Below are the code and all the weights of a small trained network. Each question names an input and a target symbol and asks about switching units off, where a switched-off unit gives its printed mean instead of its output.

import numpy as np


def w(rows, s, z=0):
    codes = np.array(rows[::2]) - 128.0
    scale = np.full(codes.shape[1], s)
    scale[-1] = z or s
    return codes * scale


def f(y):
    return y / 2 * (1 + np.tanh(0.7978845608 * (y + 0.044715 * y**3)))


def softmax(a):
    e = np.exp(a - a.max(-1, keepdims=True))
    return e / e.sum(-1, keepdims=True)


def log_softmax(a):
    a = a - a.max(-1, keepdims=True)
    return a - np.log(np.exp(a).sum(-1, keepdims=True))


def net(x, mask):
    ids = ['αβγεζηθμτφψω'.index(c) for c in x.split()]
    T = len(ids)
    res = E[ids] + P[:T]
    r = res
    for j in range(2):
        rows = slice(2 * j, 2 * j + 2)
        q, k, v = (r @ M[0][rows].T for M in (Q, K, V))
        z = softmax(np.where(np.tri(T) > 0, q @ k.T / 2**0.5, -1e9)) @ v
        o = O[0][rows]
        res = res + np.where(mask[j], z, o[:, -1]) @ o[:, :-1]
    y = f(res @ A[0][:, :-1].T + A[0][:, -1])
    res = res + np.where(mask[2:26], y, B[0][:, -1]) @ B[0][:, :-1]
    return log_softmax(res[-1] @ U[:, :-1].T + U[:, -1])


Q, K, V, O, A, B = {}, {}, {}, {}, {}, {}
E = w([
[79,199,94,102,174,126,28,97,135,96,102,108],'α',
[122,223,93,116,137,111,56,105,147,109,91,114],'β',
[146,196,106,99,134,93,123,94,144,104,91,104],'γ',
[79,76,132,43,120,112,147,39,191,120,123,134],'ε',
[110,162,113,90,125,80,125,100,128,110,111,113],'ζ',
[141,143,124,104,114,73,190,94,153,110,117,116],'η',
[127,147,125,85,105,72,162,84,152,133,109,113],'θ',
[81,135,121,68,122,91,119,73,149,128,115,125],'μ',
[123,129,129,76,126,99,173,70,153,107,135,120],'τ',
[36,100,119,116,211,107,92,103,119,41,147,63],'φ',
[103,87,170,85,147,105,68,96,162,139,216,187],'ψ',
[158,97,124,117,164,212,129,105,179,246,128,23],'ω',
],0.014)
P = w([
[45,230,142,72,92,154,222,149,153,148,141,123],'0',
[113,171,77,106,200,18,124,200,190,159,165,42],'1',
[155,137,114,189,133,45,111,12,125,198,81,109],'2',
[154,151,178,194,189,125,165,17,164,125,110,136],'3',
[167,105,73,125,33,97,39,87,128,108,124,68],'4',
[141,128,252,35,127,155,124,199,146,97,46,118],'5',
[137,95,151,77,212,146,142,121,141,162,29,178],'6',
[159,100,156,88,63,186,85,118,138,50,117,74],'7',
],0.011)
Q[0] = w([
[137,130,254,61,51,226,127,204,101,55,80,116],'h0',
[158,103,89,164,4,131,66,79,109,81,205,49],'h0',
[101,123,126,45,153,145,122,46,218,129,106,59],'h1',
[106,73,149,148,112,139,92,134,106,78,121,208],'h1',
],0.0086)
K[0] = w([
[203,38,65,196,80,64,56,18,58,140,101,115],'h0',
[148,75,1,49,77,82,86,248,173,113,166,86],'h0',
[135,75,127,153,138,205,132,148,152,186,88,52],'h1',
[122,149,157,141,108,151,124,141,92,204,228,149],'h1',
],0.0082)
V[0] = w([
[48,46,140,82,171,116,107,133,88,47,221,173],'h0',
[174,13,166,92,101,116,242,82,206,161,141,170],'h0',
[144,122,95,174,128,254,178,170,80,203,121,48],'h1',
[90,173,85,106,120,129,169,95,135,68,59,83],'h1',
],0.0083)
O[0] = w([
[124,164,218,152,110,140,143,183,129,156,53,133,212],'h0',
[128,145,114,193,28,140,82,113,119,108,145,77,174],'h0',
[110,110,120,122,89,92,135,129,206,96,80,133,145],'h1',
[7,175,109,26,118,158,134,114,64,130,112,90,254],'h1',
],0.012,0.0029)
A[0] = w([
[116,147,175,163,79,99,139,169,152,140,100,139,17],'n0',
[110,114,85,190,43,152,113,116,153,92,176,102,9],'n1',
[133,163,144,118,134,131,145,102,157,133,162,89,181],'n2',
[151,103,148,171,74,110,111,142,152,77,93,125,131],'n3',
[146,128,162,159,140,168,103,101,80,138,161,160,148],'n4',
[103,97,148,80,92,109,194,111,130,142,144,145,124],'n5',
[117,116,133,136,136,119,113,166,159,103,93,170,71],'n6',
[154,166,134,126,162,116,157,165,78,147,136,160,113],'n7',
[171,150,130,112,164,136,119,94,76,158,187,144,144],'n8',
[114,123,125,69,79,168,124,142,136,122,96,154,161],'n9',
[144,105,18,100,142,154,135,65,124,111,193,130,218],'n10',
[125,119,157,84,158,186,150,106,117,160,95,123,199],'n11',
[159,152,128,228,167,113,154,97,158,126,159,115,121],'n12',
[126,68,121,110,157,98,185,124,131,139,154,162,61],'n13',
[116,158,153,117,143,122,126,143,157,139,167,124,150],'n14',
[128,180,131,124,93,167,114,129,75,159,178,118,252],'n15',
[138,116,94,141,114,114,142,152,141,71,102,204,106],'n16',
[79,155,99,115,125,133,157,113,73,103,86,104,40],'n17',
[122,163,112,171,140,95,185,194,84,115,155,114,168],'n18',
[114,112,141,165,118,84,128,143,160,124,90,148,66],'n19',
[117,113,117,149,141,112,105,116,87,80,160,122,135],'n20',
[118,176,127,106,82,164,180,152,111,166,129,192,116],'n21',
[136,87,146,117,171,114,123,126,176,143,105,115,175],'n22',
[246,50,139,171,115,174,132,138,109,127,145,195,24],'n23',
],0.011,0.0042)
B[0] = w([
[124,128,150,146,141,155,145,150,137,120,119,158,173],'n0',
[149,104,113,153,157,117,130,167,105,113,90,167,183],'n1',
[125,122,107,136,115,123,118,132,119,119,123,128,184],'n2',
[115,151,121,133,115,128,90,138,97,147,151,115,190],'n3',
[149,108,120,118,131,113,122,133,131,136,143,118,178],'n4',
[108,147,118,146,142,128,112,128,129,114,110,123,175],'n5',
[133,137,139,115,134,133,162,133,96,137,136,120,153],'n6',
[121,113,149,151,102,127,126,112,148,127,137,105,165],'n7',
[123,119,111,140,99,113,100,136,110,134,138,121,198],'n8',
[142,125,134,144,148,122,128,116,103,143,140,121,187],'n9',
[135,135,191,171,136,127,142,126,143,137,125,126,250],'n10',
[159,115,135,140,129,114,122,141,113,115,134,133,223],'n11',
[136,119,102,106,122,129,123,142,101,155,147,118,146],'n12',
[110,145,89,144,152,152,135,130,118,167,102,114,153],'n13',
[125,127,94,144,119,118,137,121,127,130,118,129,165],'n14',
[145,124,129,120,163,125,147,116,111,133,111,122,234],'n15',
[164,136,130,119,164,108,130,110,118,146,146,102,149],'n16',
[150,98,151,112,108,139,127,157,143,113,146,140,206],'n17',
[140,119,105,142,137,102,119,103,114,143,119,105,143],'n18',
[121,136,149,103,120,128,123,148,111,128,155,134,167],'n19',
[117,151,134,130,131,129,148,130,125,129,115,119,156],'n20',
[100,163,94,151,137,112,112,86,122,133,131,115,159],'n21',
[146,119,123,93,100,140,142,115,122,126,148,125,198],'n22',
[96,102,148,58,115,189,176,170,254,59,110,199,142],'n23',
],0.016,0.013)
U = w([
[151,125,50,93,172,135,185,147,124,148,74,187,30],'α',
[120,160,113,142,179,168,159,80,211,162,99,114,54],'β',
[103,170,146,130,103,136,131,24,253,140,159,69,127],'γ',
[91,122,50,186,108,152,102,222,88,122,94,205,5],'ε',
[114,148,99,77,55,98,110,46,207,122,193,76,122],'ζ',
[146,197,114,191,161,57,110,89,29,168,133,51,219],'η',
[210,20,149,140,107,118,108,150,113,160,167,77,201],'θ',
[104,141,70,79,11,96,74,58,168,94,199,101,150],'μ',
[122,123,47,126,54,101,62,115,134,89,149,142,119],'τ',
[167,80,199,101,158,180,186,191,134,71,107,242,108],'φ',
[49,215,186,158,35,187,112,168,169,157,162,118,87],'ψ',
[112,140,156,216,126,98,147,115,230,85,56,171,107],'ω',
],0.0059,0.0034)

Each question gives the input, a string of symbols that net reads in full, and the target symbol t.
The units are the heads (2 rows each of Q, K, V and O) and the neurons (one row each of A and B). Each row of codes is followed by its name. A weight is (code - 128) times the scale printed after its matrix; where a second scale follows, it is the last column's (O, A, B and U).
mask holds one flag per unit, heads first, then neurons. A switched-off unit (its flag False) gives its mean, the last column of its rows in O or B, instead of its output. The means were averaged over made-up inputs and are rounded, as every weight is.
A unit's drop is (log p(t) with every unit on - log p(t) with that unit switched off) / (log p(t) with every unit on - log p(t) with every unit switched off).
The circuit of an input: a set's keep is (log p(t) with only the set's units on - log p(t) with every unit switched off) / (log p(t) with every unit on - log p(t) with every unit switched off). Starting from the 12 units with the biggest drops (on a tie, the unit counted first), units are removed one at a time, each time the one whose removal leaves the highest keep (on an exact tie, the one counted first), for as long as the keep stays at least 0.8.
circuit, biggest first: the units of the circuit, biggest drop first
unit that matters most: the unit with the biggest drop
top k neurons: the k neurons with the biggest drops, biggest first
which heads matter: for each layer, one digit per head in row order, 1 if its drop is at least 0.15 and else 0, layers parted by /
input ψ α ψ ε, target η: circuit, biggest first : h1
input ψ ψ ψ α ω, target ψ: circuit, biggest first : h0, h1, n3, n0
input ψ β ψ ψ, target φ: circuit, biggest first : n23, h1
input α φ ψ φ ω μ η ε, target ω: which heads matter : 10
input ζ ζ φ α ψ μ ω γ, target ψ: top 3 neurons : n3, n0, n15
input μ ψ ω ε, target μ: which heads matter : 01
input ψ ω ζ ψ α ψ μ γ, target α: circuit, biggest first : h0, n13
input α θ β ψ ε ω ζ, target ψ: which heads matter : 11
input φ φ γ α ψ ψ φ θ, target η: circuit, biggest first : h1, n21, h0
input γ θ ε α ω α μ φ, target ω: top 2 neurons : n10, n1
input ψ ψ β ψ γ ζ, target η: circuit, biggest first : n13, h1, n8, h0
input φ ζ ω ω ω η, target ω: which heads matter : 10
input ζ φ ψ ψ τ ψ η, target η: top 2 neurons : n21, n23
input ψ ω ψ γ η ψ ψ τ, target η: circuit, biggest first : n3, h1, n17, n23
input ψ γ φ τ φ α α φ, target φ: unit that matters most : h0
input ψ θ ω α ε ψ θ θ, target ε: top 4 neurons : n1, n3, n0, n10
input φ μ α φ ε ψ η, target η: circuit, biggest first : h1, n21
input ω ψ ζ, target ω: circuit, biggest first : h0, n10, n1, h1
input φ φ μ β ζ ψ ω, target β: circuit, biggest first : h0, h1, n13
input ζ φ α φ, target θ: circuit, biggest first : n17, h1, n21
input ψ ψ γ α φ ω φ ψ, target φ: circuit, biggest first : h0
input φ ψ φ, target θ: top 3 neurons : n17, n11, n7
input ψ φ ψ ψ α ψ ψ θ, target η: top 4 neurons : n13, n23, n17, n5
input θ τ ζ φ ω ε, target ζ: top 3 neurons : n22, n1, n15
